Below are the code and all the weights of a small trained network. Each question names an input and a class and asks about switching units off, where a switched-off unit gives its printed mean instead of its output.

import numpy as np


def w(rows, s, z=0):
    codes = np.array(rows[::2]) - 128.0
    scale = np.full(codes.shape[1], s)
    scale[-1] = z or s
    return codes * scale


def f(y):
    return y / 2 * (1 + np.tanh(0.7978845608 * (y + 0.044715 * y**3)))


def log_softmax(a):
    a = a - a.max(-1, keepdims=True)
    return a - np.log(np.exp(a).sum(-1, keepdims=True))


def net(x, mask):
    res = np.array(x, float).reshape(1, 7) / 4 @ E
    y = f(res @ A[0][:, :-1].T + A[0][:, -1])
    res = res + np.where(mask, y, B[0][:, -1]) @ B[0][:, :-1]
    return log_softmax(res[-1] @ U[:, :-1].T + U[:, -1])


A, B = {}, {}
E = w([
[150,2,133],'x0',
[124,126,132],'x1',
[109,125,137],'x2',
[195,151,218],'x3',
[131,130,128],'x4',
[130,127,127],'x5',
[126,123,129],'x6',
],0.008)
A[0] = w([
[38,202,180,140],'N1',
[117,140,10,88],'N2',
[120,17,137,146],'N3',
[130,120,139,80],'N4',
[73,108,99,97],'N5',
[178,124,104,253],'N6',
[167,137,226,39],'N7',
[23,110,75,103],'N8',
[137,35,158,79],'N9',
[108,52,142,92],'N10',
[169,141,198,82],'N11',
[109,81,56,73],'N12',
[122,221,163,132],'N13',
[137,59,181,221],'N14',
[105,45,156,180],'N15',
[71,227,94,87],'N16',
[175,136,193,66],'N17',
[88,222,178,81],'N18',
[162,117,92,217],'N19',
[62,156,173,84],'N20',
[198,154,183,72],'N21',
[123,120,2,93],'N22',
],0.0099,0.0069)
B[0] = w([
[136,87,58,193],'N1',
[191,50,205,163],'N2',
[172,157,86,218],'N3',
[168,94,135,109],'N4',
[130,102,178,135],'N5',
[2,223,116,252],'N6',
[171,81,191,158],'N7',
[132,64,212,177],'N8',
[253,120,116,168],'N9',
[210,146,131,152],'N10',
[110,44,236,159],'N11',
[162,120,149,147],'N12',
[151,150,106,204],'N13',
[114,216,98,253],'N14',
[115,132,88,213],'N15',
[233,93,100,186],'N16',
[148,82,181,150],'N17',
[183,111,128,178],'N18',
[52,161,127,206],'N19',
[206,100,105,121],'N20',
[141,91,167,162],'N21',
[137,38,226,169],'N22',
],0.0072,0.0058)
U = w([
[134,43,247,38],'0',
[81,136,88,255],'1',
[189,118,30,30],'2',
[75,137,99,149],'3',
[62,138,104,172],'4',
[51,145,112,120],'5',
],0.011,0.0039)

Each question gives the input, the list of numbers given to net, and the class t.
The units are the neurons (one row each of A and B). Each row of codes is followed by its name. A weight is (code - 128) times the scale printed after its matrix; where a second scale follows, it is the last column's (A, B and U).
mask holds one flag per neuron, in row order. A switched-off neuron (its flag False) gives its mean, the last column of its row in B, instead of its output. The means were averaged over made-up inputs and are rounded, as every weight is.
A unit's drop is (log p(t) with every unit on - log p(t) with that unit switched off) / (log p(t) with every unit on - log p(t) with every unit switched off).
The circuit of an input: a set's keep is (log p(t) with only the set's units on - log p(t) with every unit switched off) / (log p(t) with every unit on - log p(t) with every unit switched off). Starting from the 12 units with the biggest drops (on a tie, the unit counted first), units are removed one at a time, each time the one whose removal leaves the highest keep (on an exact tie, the one counted first), for as long as the keep stays at least 0.8.
circuit, biggest first: the units of the circuit, biggest drop first
unit that matters most: the unit with the biggest drop
k most important neurons: the k neurons with the biggest drops, biggest first
drop of u: that unit's drop, to one decimal
input [1,-1,-6,-6,0,1,2], class 0: circuit, biggest first => [N22; N2]
input [-5,1,-4,8,6,-5,-4], class 0: unit that matters most => N11
input [-8,2,-1,8,-8,7,-5], class 0: circuit, biggest first => [N11; N7]
input [7,4,-6,4,-3,2,2], class 2: circuit, biggest first => [N9; N3]
input [5,1,2,-7,2,2,0], class 0: circuit, biggest first => [N22; N8]
input [7,3,1,5,-2,1,1], class 2: circuit, biggest first => [N9; N3]
input [-8,5,2,6,-2,-7,-2], class 2: circuit, biggest first => [N1; N16; N18]
input [-8,-3,8,7,2,-5,-2], class 2: 2 most important neurons => [N1; N13]
input [5,-4,1,-8,7,0,-3], class 0: 2 most important neurons => [N22; N8]
input [8,-2,-7,5,-5,-6,4], class 2: 2 most important neurons => [N9; N3]
input [8,-8,-6,6,8,8,-6], class 1: 2 most important neurons => [N14; N6]
input [8,-7,-4,-1,7,-4,1], class 2: 3 most important neurons => [N9; N3; N10]
input [-8,-6,3,-6,4,-1,0], class 2: 2 most important neurons => [N16; N1]
input [5,5,-5,5,-6,1,6], class 1: unit that matters most => N14
input [6,4,-4,-7,2,2,-8], class 0: 3 most important neurons => [N22; N8; N2]
input [-2,2,-3,-7,-5,-2,3], class 0: drop of N22 => 0.2
input [5,3,1,-7,1,-6,6], class 0: drop of N15 => -0.1
input [-4,6,8,-8,4,2,-2], class 0: drop of N22 => 0.1
